What can hang from each mark
j124: j428 j492 j590 j735 j807
j768: j590 j883
j448: j428
j590: j124 j299 j492 j503 j807
j807: j124
j492: j590 j768 j807
j670: j245 j428 j448 j503 j735
j735: j124 j428 j503 j670 j807
j503: j670 j883
j883: j124 j299 j503 j670
j428: j670 j735

Every row comes from one small tree of marks. The marks that hang from a mark follow it in brackets, in the order of their numbers. Every link used is in the known rows. Which tree was each row made from?
Each row is shifted at random along 8 fixed directions that mean nothing.
Known rows
j883[j503 j670[j428 j448 j735]]: [ 225    6 -148 -127   36  173  102 -243  -68  146  -54  122  221   -5
 -165   44   23 -307   69  405  258 -393 -378  125 -209   76  268   11
 -227  -81 -290   34  116  186   -1 -114  146 -123 -157 -306    0   56
    3 -199 -136   65  140    7 -223  -16 -265   59 -235]
j448[j428[j670 j735[j124 j503[j883] j807]]]: [  77  152 -217  280  -61  188   31 -176   29  345    7  132  187   43
 -235 -111   39 -212  284  273   37  -91  -40   35  -28  187 -106   77
 -309  -52  102 -436   85   95  310 -216  184  -58  -94 -138  104  -32
 -334 -136   26  -43  159  253   69   94 -472  190  -57]
j807[j124[j735[j503 j670[j245]]]]: [-162   61   92  -31 -145  -81 -105 -108  100 -132  -34   25  -13   52
  -50   93  236  117  -81  152 -131  -51  173  100   75  -77   -2  -75
 -123  -46    1   12 -185  276  259   40  -81  345   48   47 -179 -257
 -116 -104  108 -114  169 -142  -23  -85   36 -171  126]
j590[j124[j735[j670]] j299 j503[j883] j807]: [-162  -39  220  -69 -360 -165 -198 -281 -131  219   91  104 -111   73
  145   33   59   48 -272 -269 -380  414  141  -24  165  278  -89 -235
    6   69  218   69  -70   13  127  233  -48  215   47  116 -190 -313
 -149  233 -319  -19  115  -46  111 -109   96   30  198]
j124[j428[j735[j503]] j492 j590[j299] j807]: [  -1  218   57   67   49 -249 -109   81  -54 -178  -41   16 -124   23
  117  217 -106   83  -49  -28   23   40   40   42  -57  -42  -13  -15
  130 -141    8  112  -43   56  -80 -117  -53  -30   63  155   87   27
 -115  -86  355    3  -35 -100 -185   71   65    7    9]
j503[j883[j124[j428 j590 j807]]]: [-115    0  198 -209  -83  -54 -100 -216  171 -243  -20  131  -75  -50
  -69  104  219  192 -195 -179  -93  103  131  295   44   50   -6    1
   52  144  -89  204 -296  146  148  -75 -187  428 -128   48    3 -320
    9  -11  -26 -135  337 -139   17 -201   24 -257  297]
j807[j124[j428[j735[j670[j503[j883]]]]]]: [ 101    8 -188   -3   53   10  211 -122  211   -6  -29  115  168   64
 -265 -249  383  -94  101  453  191 -343   75  -27 -184 -340  -47   -2
 -228  -32 -307   -2  -20  407  146 -211 -119  185  -84 -252  110  211
   89 -243   12 -119  200 -170  -58   33 -211  -60  -69]
j807[j124[j428[j735] j492[j590 j768]]]: [  95   75  117 -161   55 -357 -283   60 -374 -210   39   78 -244 -206
  216  410 -363   55 -151   70  263  -50 -142   15  -98  247   38   23
  100 -131  -99   74  117   97 -370  -44  -88 -123  -30  216  142   42
  -92  -15  283  116 -137   72 -373   -8   69  -51 -162]
j768[j590[j124[j492] j807] j883[j299]]: [ 122 -130   54 -196  284 -163  -37   69 -133  -87  107   78  -41 -168
  155   71 -287  181  -84 -374   66  178   31 -168  -30   55  -53   -5
  139  113 -141  371  115 -117 -361  -40  -23   18   11  154  121   58
   31  109 -196  126 -106  250  -55   43   14 -258   80]
j124[j590[j492[j768[j883]]] j807]: [-203  -14 -298 -244  103  148  410 -311   77 -137  -19  159  119  -97
 -126    9  224 -114   95 -173   97  -94 -340  194 -261 -238   71  248
  194  300  174  115 -365  241  301 -308  -88 -331   26 -158  572  193
   49 -328   75  297   52 -297  226  229 -281  220 -119]
j735[j124[j428 j492 j590[j299 j503]] j807]: [ 141  195   59   27   36 -302  -49 -148 -228  300  -54  122 -116  135
  285  -67 -146   34 -163  -12 -179  112   84 -209 -101  -74   62 -208
   87 -207   -8  121  122  222 -201  119   45  -37  248  227   49  321
  -32   42  184   71 -196 -185   24  187  154  225  -45]
j428[j735[j124[j492] j503[j670[j448] j883] j807]]: [  -4  229  126  -19 -104  -35  -62  137 -151    2 -197 -102  -97  247
   99  100 -136  -26 -176  196  -88 -184  -88  103  -32 -141  272 -125
   38 -446  -38 -230   16   73 -158  213   28 -185   13  163 -193  207
  325  -30  283  -41 -191 -268 -143   56  447  239 -152]
j735[j428 j503[j883[j299]] j670[j245 j448] j807]: [  99 -195   58   76  237   17  -26  215  189 -102  -88  -93 -244    4
   39 -267  188   98   96  102   31 -173  265  -36   43 -253  157  -73
 -160 -115 -430  190  130   13 -183  133  -16  395   -2   -8 -402   29
  262   32    1 -204   85    8 -117 -111  147 -417  117]
j503[j883[j299 j670[j448 j735]]]: [  15 -206   40 -130   50  119  -14 -130   80   36    4   39   44  -94
   20   68    5 -123  -68   16  -83  -79 -187  196  -60   80  293  -29
   28    5 -232  -46  -25  -55   47  113  129   32 -166 -136 -141 -159
   84   22 -180   44  150  154 -129 -175  -48 -166  -44]
j735[j124 j428[j670] j503]: [  23   69  -95  165 -133   87  -15   86  -30   71   11  -97   39   15
 -101   20  -27 -183  174   42  102  -78 -188   25    6  122    7   94
  -34  -59  158 -337   67 -231   80   96  137 -352  -45  -88  -17   81
   -7   13  247   25  -95  -33   16   40  -74  367 -164]
j768[j590[j124 j492[j807]]]: [  18  -18   77 -253  322 -152   -3 -148  210 -316   58   94  152 -214
   59  147   45  338 -220 -319    5   68   42  138  -52 -159  -15   19
  148  282 -132  264 -270  133    7  -81 -137  318   63   -8   89 -132
  -57 -113 -106   99   56   59  -14 -141   23 -492  174]
j768[j590[j503 j807]]: [ -64 -177  105  -24   10   24  -67  -77   86   73  147   31  -92  -88
  -79 -130   29  192  -18 -371  -90  362  248  -43  169  198 -167  -35
  -64  297   55   56   -9 -156    5   -1  -93  344    9   37   12 -283
 -151  252 -420  -73  166  226  208 -129 -118 -347  310]
j883[j124[j590[j492 j807]] j299 j503[j670[j448]]]: [ -13 -142 -134   -2  115  219  114  231   12  -32  102  -92   73  -56
  -66  -25 -162   38  251 -297   24  217  -34  -85  128  123 -190  130
   48  186  114  307   88 -371 -148 -293  114 -240  -28   27  121  -83
  -25   93 -279   77  -12  195   98  119 -135   56   15]
j124[j590[j503[j670 j883]] j735 j807]: [  61  -82 -146  250  278   73    5   66  476 -392   40   95  -58 -189
 -283  134  122   81  184  -64  -42   84   33  414  -46   26 -287  202
   -8  140 -136  164 -159 -160  222 -403  -26  173 -197 -212  297 -276
 -228 -134   53  -95  339  242 -229 -155 -389 -395  143]
j590[j124[j735] j492[j768]]: [  95 -250  -53  -24   87 -163 -123  227 -351   42  133  -52 -334 -199
   57  -63 -285   26  142 -127  290  133   68 -331   41  219 -180   49
  -27   46  -76  190  326 -138 -445  -36 -100 -115  130  144  252  169
  -38  235 -145   53 -187  118  -81   68  -91  -77  -78]
j768[j883[j124 j299 j503 j670[j428 j448]]]: [ 284 -211 -117  -90  313  293   94 -307  449   26  103  230  334 -265
 -265  -18  258 -109   94  -66   76 -106 -156  341  -88  136  105   38
 -132  289 -380  361  -67 -141  201 -126  176  253 -297 -401  108 -281
  -90  -56 -418  -31  386  377 -101 -269 -476 -336  129]
j503[j883[j124 j299 j670[j428[j735]]]]: [ 170  -59   29 -103   40  -21   53   94 -192  224   -2  -76  225  195
   57   26 -271 -103 -133  197  -88 -168 -146 -184  -61 -112  237  -93
   80 -251 -208 -129  237  -79 -297  252  244 -277    0   39 -213  234
  268  103 -224  102 -216   87  -58   97  214  138 -231]
j735[j124 j503[j883[j299]] j670[j245 j428] j807]: [-222  -17  -34   13 -136  263  151  -61   96   72  -75  -25   50  151
  -71 -248  317   17  202    9 -146  -71  179  -82  131 -126   66  -12
 -210   35  108    3 -120  169  301  -35   28  226   10   37 -304 -162
   58 -127   -8  -77  194  -79  274   61  -63   25  166]
j807[j124[j428 j492 j590[j503] j735[j670[j245]]]]: [ 181  243    3  448  187 -216  -92   62  152  203  -37  -10   22  116
  192   87 -142  109 -105  145 -502  206  213   40   18 -127 -135 -167
  105 -265   67   56   84  -61   56  124  252   49  263  148   59   97
 -297   32  263  -39 -232  152  -55   90   66   48   39]
j503[j670 j883[j124 j299]]: [-207 -198  -90 -233  -95  117  152   24 -142  120   95  -27  127  225
 -162  -93   30  108  160   27 -138   34  145 -255  128 -124  -23   37
 -123   39   57  -36    4  169   27 -159   40   34   80  147 -113 -145
   49   -6 -397   79  106  111  234  229  -84  -69   74]
j807[j124[j428[j670] j492[j590]]]: [ -89  -70   29 -215 -337 -141  -97   -9 -498   22   81   67 -266  -45
   75  -59  -69  -89   58  111  375    0    3 -280   17  262 -193   44
 -194   43  105   97  172  247 -275 -157 -240  -54  -55  154   60   90
   39   57   40  -21   13 -187    3  122  -26  246  -64]
j807[j124[j428[j670] j492[j590] j735]]: [  38   98  212   -4  -37 -210 -138 -175  229 -134  -16   83   20 -122
  191   81  169   94 -369    9 -149   78   85  214  -53  -53  -29 -138
  146   45  -34   45 -223  115  111  205 -131  289  -46  -34  -16  -42
    7   21  219 -116   39 -154  -83 -269  217  -76  104]
j503[j883[j124[j492 j735]]]: [ 141 -204   54  -28   22  -69 -131   88 -129  -18   -2    5 -285 -137
  -21  -14 -188  -95  -51  -96  179   -4  -98   36  -62  204    6   18
   59  -73 -218  112  169 -174 -313  110  -17  -91  -93    5  197  158
  193  213   18  -69  -25   18 -172 -129   28   44  -79]
j590[j503[j670 j883] j807[j124[j428]]]: [ 132 -139  -19  -60 -177  -73  -60 -213 -156  206   80  202 -129   38
  -29 -134   76  -84  -46  180   43   51   63 -100  -14  193 -233  -91
 -258  -13 -124  205  155  209  -96  -80 -128  174  -64  -71   61    5
  -18  104 -356  -88  158  -26  -42  -24 -153  -14   33]
j428[j670 j735[j503[j883] j807]]: [ -63  107  100  131   67  -35 -183  143  121 -105   26  -46  -37  112
 -269  155   -9  244   51   60 -146   57  285  174  162   20  -35   -5
 -157 -156  -97 -302  -35  -46   80  -63   26  332  -42  148 -157 -355
 -194   17  -45 -158  197  298  -78  -38  -76 -433  241]
j590[j124[j428[j670 j735[j503]]] j492[j807]]: [ 111  354  -27  256   48  -35 -123 -476  282  204   39  202  400  -83
   62  387   19  -20 -226  -45 -425  145 -227  539  -62  204  -27  -68
   97   26  257 -282 -306  -38  557   83  309  -14   41 -184  169 -279
 -566 -161   93  116   45  272  -19 -155 -283  110   40]
j503[j670[j245 j428 j448 j735[j124[j590] j807]]]: [  70    9 -161  209  163  328  238   98  302 -110 -208  -84  109 -117
   63 -325  161 -206  193  199  130 -329 -158   98 -129 -213  107  119
   -5   40  -92  -38  -17    8  167 -103   45  -62 -106 -313 -144  254
  184 -248  278  -54  -16 -135  -30 -124    1  107 -190]
j807[j124[j492[j768]]]: [  -3 -113 -376   -8  115   93  328  -11  -86  187   41   -2   31  -41
  -39 -246   22 -199  274  105  231 -154 -171 -296 -192 -208  -60  145
   73   97   74   -7   64  132    4 -192   16 -446  181 -105  490  498
   61 -109   90  199 -204 -137  210  290 -237  378 -295]
j428[j670[j448 j503] j735]: [ 168  -35   26   56  162  -49   28  -57  137  268  -44  -19    1   87
  -46 -323  139  -57 -117  325   13 -216  131  -19 -133 -295  288 -203
 -113 -168 -396 -344  144  191  -83  269   -2  270   59 -156 -107  276
  146   64 -170 -148  -14    0  -76 -106  116 -244  -61]
j735[j124 j428[j670] j503 j807]: [  83  101  -49   27 -116    6   23  -47  -78  115  -69   19  -11   98
  -81 -170  114 -115   77  222  176 -214  -27  -90  -61  -47   11   -5
 -182 -120  -54 -173   81  156  -28   54  -10  -53   -5  -57 -101  213
  106  -56  175  -79    1 -257   46   66    1  251  -99]
j448[j428[j735[j124[j492 j807]]]]: [ -97   -2   44    3 -380   89 -127    0 -310  105   -9  -34 -179  -88
   85  -48 -122 -221   77  -94  340   41 -127 -123   61  402 -111   79
  -60   80  281 -166   79  -84  -23  -14 -118 -206  -86   26  106   31
  -13  131  130  -62  -27 -134   75  -46  -14  395  -67]
j807[j124[j428 j492 j590[j299 j503] j735[j670]]]: [-129   72 -278  128 -217  -18  145   33 -123  -44   92   64   -5  -28
  -56  -61  129 -149  360   49  190  111    6 -237   -8   80 -450  143
 -102  164  334  294   21  123  145 -516  -91 -278   19  -18  301   56
 -258 -178  246   61   67 -191   80  291 -362  443  -85]
j735[j124[j492 j590] j670[j503[j883]] j807]: [-149   75   66   54   -3  102  -94  169   58 -301  -66  -21 -292  -59
 -180  113   12  138  194 -226   33  117  104  229  118  175  -68  119
  -61  -19   59  101 -104 -146   19 -245  -78  125 -167  185  102 -250
  -36  -42  292 -132  224   43  -68   -5  -94  -81  226]
j590[j124[j735[j428 j503[j670] j807]]]: [ 147   29  258  235 -329  -67 -369   57 -286  341  -23  -61 -253   72
  221   77 -327  -87 -155  -41 -205  272   40  -52  216  546  -77 -171
  -69 -262  189 -108  290 -371 -204  420  134  -64   -8  162 -251 -114
  -81  406  -18 -144 -163  128  -38 -164  210  281   31]
j768[j590[j124[j428[j670] j492]] j883]: [ 202  151 -153  -11  317 -141   92  -82   59  -48   49  137  242  -47
  -49  160  -91   60  -23   75  -13  -73 -119  116 -186 -176  -37   59
   52  -17 -100   57  -17  109  -18 -145  102 -100   29  -43  248  157
 -121 -212   89  157 -107  162 -134  160 -173  -67  -53]
j492[j590 j768[j883] j807[j124]]: [  86  140  140  -22  510 -295  -23  282   94   -7   76 -125  201  138
  210  284 -373  464 -292 -123 -449  208  295 -263   77 -400  136 -141
  434 -173  -26    9   30 -175 -262  258  118   14  338  381   12   48
  -72  137 -109  199 -463  453   70  163  399 -444   88]
j768[j590[j124 j299] j883[j670[j245 j428]]]: [  82 -307   51  -66  175   40  205  -45  244  142   51  -13  127  -75
   94 -473  213    4 -145 -178 -131   84  176 -245    1 -284   83 -114
   84  273 -169  236   63  -80  -76  332  -60  271   27 -135 -193  195
  337  203 -421  -32 -124    3  210 -155  190 -216  107]
j768[j883[j124[j428 j735[j670 j807]] j299]]: [ 152 -353   95  -60 -116  101   41 -184  269   16    0  136 -101 -235
    6 -417  378 -195 -133  -94  167  -11   53   32  -62   94 -134  -48
   -7  267 -246  353   -5  -80  -22  217 -190  263 -271 -304   21  102
  332  241 -177 -265  227 -249   91 -369   15   77  105]
j428[j670 j735[j503 j807]]: [-255  146  179   -6 -463   75 -143 -148 -168  168  -37  -63  -29  162
  -38  137  -16 -109 -150  -35 -152   82 -106  179  120  266  135  -51
   -3  -94  340 -548 -131  -71  229  274   39 -124  -60   76 -170 -208
  -34  122   47  -36   35 -135  164  -62  145  323    4]
j124[j492[j768] j590 j735[j670 j807]]: [  51  -81  164   24   59 -185 -166   38  -82  -71  -78   36 -490 -123
  166  -33  -82   57 -144  -38  -12  115  114   67  -41   98    2  -63
   71  -97 -145  180   65   21 -297  125 -124  170    8  174  111  111
   92  168  199 -131   -6 -158 -126  -91  165  -65   67]
j735[j124[j590[j807]] j670[j245 j428]]: [  -7   12  175  109  111  -81 -225  233    9 -207  -17 -102 -206  -72
  134   48 -123  257   30 -127  -89  127  250    4  185   99  -77  -14
  -46  -22  -63  115   74 -128 -130   12   -6  348   36  199 -337 -241
 -122   57   74 -118   30  175 -112  -98  107 -373  209]
j428[j735[j670 j807]]: [-208  117  212  -53 -135  -73 -209   42  -13 -133   -7 -101   -4  130
  -40  241  -25  276 -113  -30 -205   91  196  148  207   46   18  -38
  -27  -71   97 -288 -166   35  140   71   -7  277   57  213 -331 -418
 -167    8   15  -73  119   67   37  -49  141 -271  220]
j124[j590[j492] j807]: [  37 -247  153 -162 -152 -149 -112 -101 -412  215   -6   60 -493  -75
  217 -256 -176  -77 -145 -195  166  150   10 -177  -41  254   20  -65
  -15    9 -104  160  219   53 -435  183 -184   41   48  151  128  270
  216  320 -135  -54  -57 -217   77  -36  136   97   -2]

Which tree is each row?
[ 167  211  -65  197  182   39   75 -159  294   90  -94   35  281  -63
  140  100  -15  -87 -146   23 -181  -77 -212  189 -162 -115   81  -28
  268  -36   70 -102 -169  -69  255  116  199 -180   82 -182  195  157
 -120 -122  313   80 -151   27   10 -105   -5  222 -107] => j670[j735[j124[j428 j492[j807]]]]
[  73  -81 -153  142  112  155  208  273  104  -87 -137 -146   12   64
 -194 -276   98 -225  179  355  317 -406  -70 -158 -137 -344  125  106
  -79 -119 -223 -190  153    2 -100   22  -61 -151  -85 -219  -32  390
  360  -87   90  -85 -116 -151 -106   36   84   10 -236] => j448[j428[j670[j245 j735[j503[j883] j807]]]]
[ -97 -127   34 -137  -97   11   69   82 -142   -3   86  -31  -28   52
   18 -159   40   90   67 -168   58  158  151 -289  132   13 -109  -35
  -81  166  143  244   65   13 -155  -77 -134   84   48  105  -95  -42
  102   89 -269   20   -6   -7  120   71   76  -16  106] => j883[j124[j492[j590[j299 j503[j670[j428]]]]]]
[ -72   28  -57 -103  -52   57   62   76   45 -390   68   40   97 -194
 -173   67  121   65  100 -188  296   57  -18   88   37   79 -353  213
  -42  305  138  268 -138  -59   43 -332 -234   -8 -196  -76  173 -132
  -17 -118   22  -12  106  -93   10   -1 -155  -23  117] => j768[j590[j124[j428[j670] j735[j807]] j492] j883]
[-259 -209 -128 -144  -22  155  284   69  -88   50  102  -49 -106  -37
  -63 -247   63   15  162 -334   74  227   70 -287   64  -66 -128  133
  121  337  315  105  -46 -101  -37 -123 -155 -179   93   85  326  108
  122  121 -250  123  -96  -40  419  202  -61  138   74] => j124[j492[j590[j807] j768[j883]]]
[  34    2   48  308  121  233   24  -27  441    3 -127  -98   67  -62
  -41  -74  132  -95  -61 -101 -204  -84  -89  383  -12  -45  236    1
  129  -10  -48 -309 -156 -318  328  315  166   64  -97 -239 -116  -41
   98   26  132  -93   22  131   23 -321   42  -85   19] => j670[j245 j428[j735[j503[j883] j807]]]
[  55  -91   45  -66  -47   68  -53 -113  -27   40  -24   51  -75  -78
 -161  -84  113  -74   66   83  235 -133    0   20  -20  150  145  -11
 -222   39 -189  -47   67   80    8    2  -69  243 -115 -127  -39 -109
  -32    5  -89 -102  215   77  -88 -160 -179 -200   65] => j670[j503 j735[j428]]
[-170 -212  -27 -247  -47 -131  -63 -325 -309  202  209  244 -231 -140
   41  -14  -11   62   70 -203   55  275  113 -255   46  309  -76  -10
 -132  316  143  161   44  284  -33 -208 -130  221  106  141  172 -273
 -369   76 -424  160  197  246  149   84 -358 -223  133] => j492[j590[j299 j503] j768 j807]
[-188  138  -80  115 -165  119  124   81  218  -34  -14  -94  165  136
  -63 -195  400   25  107  290   13  -91  296 -180  122 -300 -198  -33
 -132   71  174   38 -125  234  314 -143 -159  227  102  -88 -128  -84
  -84 -128   16 -176   47 -213  204   33   46   21   93] => j492[j807[j124[j428[j670[j245 j448]] j735[j503]]]]
[ -89  -17   30 -234 -267  -61   31 -123 -263  107  -32   29   -8   79
   20 -191   58  -68  -82  174  252 -184   16 -260  -51  -37   -8  -30
  -93   -8  -35 -130   30  362  -64    5 -190    9   29   19  -63  207
  160   -7  -29  -32   12 -335  155   43  105  176 -124] => j428[j735[j807[j124]]]
[-143 -220  -16 -169 -110  145   57   13   28  -17   49  -70   -9   21
  -72 -243  276   53  152  132  202  -76  197 -168  119 -106    9   13
 -260  197  -42  -51  -27  215   86 -106 -232  346   12  -83 -208 -171
   67  -16 -314 -101  173  -42   93  -41  -18 -324  131] => j503[j670[j448[j428]]]
[ -62  110 -136   13 -156   44   95  154  -27 -205   48  -55  172   16
   48  112   11  -62  110  137  165  -19 -102 -117   25  -15 -298   91
   16   92  248  156  -13  -10   50 -309 -107 -293  -40 -119   11  -20
  -69 -152   38   75  -67 -143  -40  109    3  229 -162] => j492[j590[j503[j670[j448]] j807[j124[j428 j735]]]]
[  52   91  -12   55  108   -4  183    1  189  -45  -39  -35  124   44
   65 -218  175  112  -58 -149  -97   68   87  -49  -26 -283  -81  -70
   55   97   23  183  -92    4    3   26  -62   52  114  -48  -14  216
  145  -47   11    3  -84 -274  152   51  149   41   60] => j735[j124[j590[j492 j503 j807]] j670[j428]]
[-144  -46 -136   59   50  209  247 -126  166  275  -86  -58  166  182
  -23 -217  202 -156   58  195 -276 -193  -55   70  -85 -353  382  -79
  -11  -87  -42 -358  -75  167  316  148  222  -28   84 -139 -167   97
   91 -149  -86   64   10   29  134   74  -10   39 -118] => j428[j735[j670[j245 j448 j503[j883[j299]]]]]
[ -36 -131 -159   51 -120  180   94 -163   20  176   31   95   62   -6
  -58  -72   22 -202  139  -13  -87   40 -139   40  -32  173 -141   89
   -8   78   94   45  -12  -34  191 -134  165 -182  -85 -125  143  -53
 -115  -11  -85   24  166   71  136   40 -300  297  -50] => j503[j883[j124[j735[j670] j807] j299]]
[  94  333   87   72  -69  -36  -79  133 -159   66 -128 -167  246  246
  202  338 -316  -21 -186  153 -215  -94 -242   49   29  -39  226 -114
  152 -359  161 -239   62 -163  -52  252  234 -402  113   54 -329   57
   23  -66  155  160 -362  -34 -147   84  389  258 -230] => j590[j124 j503[j670[j448 j735[j428 j807]]]]
[  37  -51  189 -135   90  -68  -30 -124   72  -35   26   69    8  -93
  144  162 -133   70 -329 -558 -233  288 -126  208  -29   90  135  -69
  372  100   31  247 -140 -326  -94  280   41 -118  -38   74  205    6
  154  224 -126  112  -93    1   65 -115  214   22   91] => j768[j883[j124[j590[j492 j503] j807] j299]]
[-105    0   -5  -72  -25   31   19  108  -88   55    9 -115   51  130
  -92 -100   38   66   90  224   55 -116  150 -151   65 -157  113  -35
 -153  -73  -81 -255   69  180  -10  -45  -38  153   85   42 -219  -58
  -29  -46 -134  -35   30   45   27   84   33 -217   21] => j428[j670[j448 j735]]
[ -19  -96   74   11 -345   73  -55   56 -119   99  -21  -27 -144   53
  -56 -298  133 -149   50  188  298  -63  144 -255   84  128 -139  -29
 -259    5   39 -114  145   87  -86   46 -254  130 -111  -45 -102   70
  174  167 -107 -249   70 -238   57 -104  104  142   15] => j448[j428[j735[j124[j807] j503[j670]]]]
[ -96 -217 -229  244  -69  285  277  -83  313  235   -1  -62   24   39
 -214 -545  484 -152  316   94  -38  -54  155  -86   53 -197 -102   69
 -232  233   96 -130  -39   31  369   24   41  153   88 -264  -53   73
   35   -7  -83 -141  129 -125  377   -6 -254  125   75] => j735[j428 j503 j670[j245]]
